Here is a tiny trained network, its code and every weight. The questions are about switching its units off for an input and a target symbol, where a switched-off unit gives its printed mean instead of its output.

import numpy as np


def w(rows, s, z=0):
    codes = np.array(rows[::2]) - 128.0
    scale = np.full(codes.shape[1], s)
    scale[-1] = z or s
    return codes * scale


def norm(h):
    return h / np.sqrt((h * h).mean(-1, keepdims=True) + 1e-5)


def f(y):
    return np.maximum(y, 0)


def softmax(a):
    e = np.exp(a - a.max(-1, keepdims=True))
    return e / e.sum(-1, keepdims=True)


def log_softmax(a):
    a = a - a.max(-1, keepdims=True)
    return a - np.log(np.exp(a).sum(-1, keepdims=True))


def net(x, mask):
    ids = ['αγδζηλξπστφ'.index(c) for c in x.split()]
    T = len(ids)
    res = E[ids] + P[:T]
    u = 0
    for l in range(2):
        q, k, v = (norm(res) @ M[l].T for M in (Q, K, V))
        z = softmax(np.where(np.tri(T) > 0, q @ k.T / 4**0.5, -1e9)) @ v
        res = res + np.where(mask[u], z, O[l][:, -1]) @ O[l][:, :-1]
        u += 1
        y = f(norm(res) @ A[l][:, :-1].T + A[l][:, -1])
        res = res + np.where(mask[u : u + 4], y, B[l][:, -1]) @ B[l][:, :-1]
        u += 4
    return log_softmax(norm(res)[-1] @ U[:, :-1].T + U[:, -1])


Q, K, V, O, A, B = {}, {}, {}, {}, {}, {}
E = w([
[129,165,104,147,100,142],'α',
[174,123,89,146,112,202],'γ',
[166,141,64,116,112,141],'δ',
[127,195,172,129,230,200],'ζ',
[76,134,160,139,128,139],'η',
[95,142,116,94,142,199],'λ',
[87,121,123,68,177,134],'ξ',
[89,79,122,142,66,201],'π',
[104,8,107,179,80,171],'σ',
[180,133,229,193,115,182],'τ',
[95,155,104,81,53,193],'φ',
],0.017)
P = w([
[72,115,210,32,139,27],'0',
[26,151,103,101,116,78],'1',
[189,90,245,116,77,47],'2',
[62,106,45,147,84,48],'3',
[236,23,237,155,94,61],'4',
[120,15,126,116,179,111],'5',
[255,25,98,78,40,183],'6',
],0.0067)
Q[0] = w([
[63,111,2,148,179,151],'L0H0',
[48,147,106,107,141,163],'L0H0',
[138,69,138,60,120,132],'L0H0',
[136,161,133,167,99,125],'L0H0',
],0.0092)
K[0] = w([
[254,17,249,103,106,135],'L0H0',
[151,110,194,118,118,60],'L0H0',
[115,68,107,123,130,150],'L0H0',
[151,211,107,168,132,65],'L0H0',
],0.0063)
V[0] = w([
[83,100,110,127,39,229],'L0H0',
[100,185,194,29,30,159],'L0H0',
[104,65,195,1,173,174],'L0H0',
[133,183,67,116,21,62],'L0H0',
],0.0061)
O[0] = w([
[144,118,124,126,77,219,220],'L0H0',
[70,213,81,146,213,152,255],'L0H0',
[174,194,150,177,99,103,213],'L0H0',
[151,124,141,1,180,153,154],'L0H0',
],0.0088,0.0066)
A[0] = w([
[96,155,183,139,253,158,71],'L0N0',
[88,182,130,91,177,11,175],'L0N1',
[191,134,143,178,223,129,2],'L0N2',
[132,138,40,59,56,92,169],'L0N3',
],0.0068,0.0014)
B[0] = w([
[176,71,138,106,19,161,253],'L0N0',
[89,169,74,102,115,169,195],'L0N1',
[147,102,125,144,154,2,167],'L0N2',
[171,110,253,143,148,132,236],'L0N3',
],0.0091,0.0038)
Q[1] = w([
[187,237,49,227,214,75],'L1H0',
[221,142,149,200,32,188],'L1H0',
[69,159,69,178,161,136],'L1H0',
[147,33,254,150,16,115],'L1H0',
],0.0062)
K[1] = w([
[96,180,136,113,81,86],'L1H0',
[121,1,120,137,132,159],'L1H0',
[153,141,183,91,157,157],'L1H0',
[111,113,73,175,202,80],'L1H0',
],0.0079)
V[1] = w([
[153,165,106,113,180,82],'L1H0',
[169,83,2,150,140,157],'L1H0',
[94,107,84,71,54,137],'L1H0',
[58,98,92,117,90,119],'L1H0',
],0.014)
O[1] = w([
[144,190,85,29,76,121,1],'L1H0',
[46,154,246,59,94,110,76],'L1H0',
[195,134,195,133,156,136,233],'L1H0',
[214,120,192,160,238,52,144],'L1H0',
],0.011,0.0061)
A[1] = w([
[151,254,95,151,54,61,38],'L1N0',
[126,114,73,147,138,135,196],'L1N1',
[121,135,166,184,165,114,249],'L1N2',
[113,173,64,49,53,182,214],'L1N3',
],0.0095,0.0012)
B[1] = w([
[165,149,218,52,14,113,177],'L1N0',
[106,1,194,225,178,160,185],'L1N1',
[217,107,151,26,44,47,247],'L1N2',
[68,33,117,138,142,105,254],'L1N3',
],0.0087,0.005)
U = w([
[120,97,214,159,201,59,43],'α',
[167,187,150,142,34,135,110],'γ',
[112,73,73,4,77,108,254],'δ',
[123,112,101,46,198,123,128],'ζ',
[108,108,54,164,96,112,149],'η',
[195,214,118,84,46,57,250],'λ',
[125,110,42,140,18,95,123],'ξ',
[2,192,194,113,56,95,191],'π',
[162,131,80,136,197,232,114],'σ',
[170,129,82,150,170,92,154],'τ',
[116,171,102,119,84,99,2],'φ',
],0.01,0.0024)

Each question gives the input, a string of symbols that net reads in full, and the target symbol t.
The units are the heads (4 rows each of Q, K, V and O) and the neurons (one row each of A and B). Each row of codes is followed by its name. A weight is (code - 128) times the scale printed after its matrix; where a second scale follows, it is the last column's (O, A, B and U).
mask holds one flag per unit, layer by layer, with each layer's heads first. A switched-off unit (its flag False) gives its mean, the last column of its rows in O or B, instead of its output. The means were averaged over made-up inputs and are rounded, as every weight is.
A unit's drop is (log p(t) with every unit on - log p(t) with that unit switched off) / (log p(t) with every unit on - log p(t) with every unit switched off).
The circuit of an input: a set's keep is (log p(t) with only the set's units on - log p(t) with every unit switched off) / (log p(t) with every unit on - log p(t) with every unit switched off). Starting from all 10 units, units are removed one at a time, each time the one whose removal leaves the highest keep (on an exact tie, the one counted first), for as long as the keep stays at least 0.8.
units of the circuit, in order: the units of the circuit, biggest drop first
top k neurons: the k neurons with the biggest drops, biggest first
top k neurons in layer l: the k neurons of layer l with the biggest drops, biggest first
input γ φ ξ π λ φ, target γ: units of the circuit, in order -> (L0H0)
input λ ξ φ, target λ: units of the circuit, in order -> (L0H0, L0N3, L0N1, L1H0)
input δ ξ δ, target λ: top 2 neurons -> (L0N1, L0N0)
input φ γ α, target π: units of the circuit, in order -> (L0H0, L1H0)
input δ η δ ξ γ δ ζ, target δ: units of the circuit, in order -> (L1H0, L0N3, L1N3)
input γ η γ δ, target π: units of the circuit, in order -> (L1H0, L0N3)
input φ ξ δ γ ξ, target π: top 2 neurons -> (L0N0, L1N2)
input δ η τ γ δ, target π: units of the circuit, in order -> (L1H0, L0H0)
input φ ξ τ, target λ: units of the circuit, in order -> (L0H0, L1H0, L0N3, L1N0)
input δ φ δ φ α, target σ: top 2 neurons -> (L1N2, L0N3)
input δ λ σ ζ γ, target α: top 2 neurons -> (L0N3, L0N0)
input ξ δ δ, target δ: units of the circuit, in order -> (L0H0, L1H0)
input δ γ φ τ φ φ α, target σ: top 2 neurons -> (L0N0, L1N2)
input φ φ δ φ, target δ: units of the circuit, in order -> (L0H0)
input η η ξ γ π φ, target α: units of the circuit, in order -> (L1H0, L0N3)
input λ φ φ δ γ, target δ: units of the circuit, in order -> (L0H0, L1H0)
input φ δ η, target δ: units of the circuit, in order -> (L0H0, L1H0)
input φ φ φ, target σ: units of the circuit, in order -> (L0H0, L1N2)
input γ φ φ δ, target σ: top 2 neurons -> (L0N0, L1N0)
input ξ σ φ γ π δ, target α: units of the circuit, in order -> (L1H0)
input ζ φ ξ, target σ: top 2 neurons -> (L0N1, L1N2)
input δ φ ζ φ σ φ ξ, target α: top 2 neurons -> (L0N3, L1N0)
input ζ δ λ, target δ: top 2 neurons in layer 0 -> (L0N0, L0N1)
input λ φ σ ζ φ γ, target α: top 2 neurons -> (L0N3, L1N0)
input γ γ δ δ ξ, target δ: top 2 neurons -> (L0N3, L0N0)
input σ φ α λ, target α: top 2 neurons in layer 0 -> (L0N3, L0N2)
input φ δ ξ, target δ: top neuron in layer 1 -> (L1N3)
input ξ η η ξ δ, target λ: top 2 neurons in layer 0 -> (L0N1, L0N3)
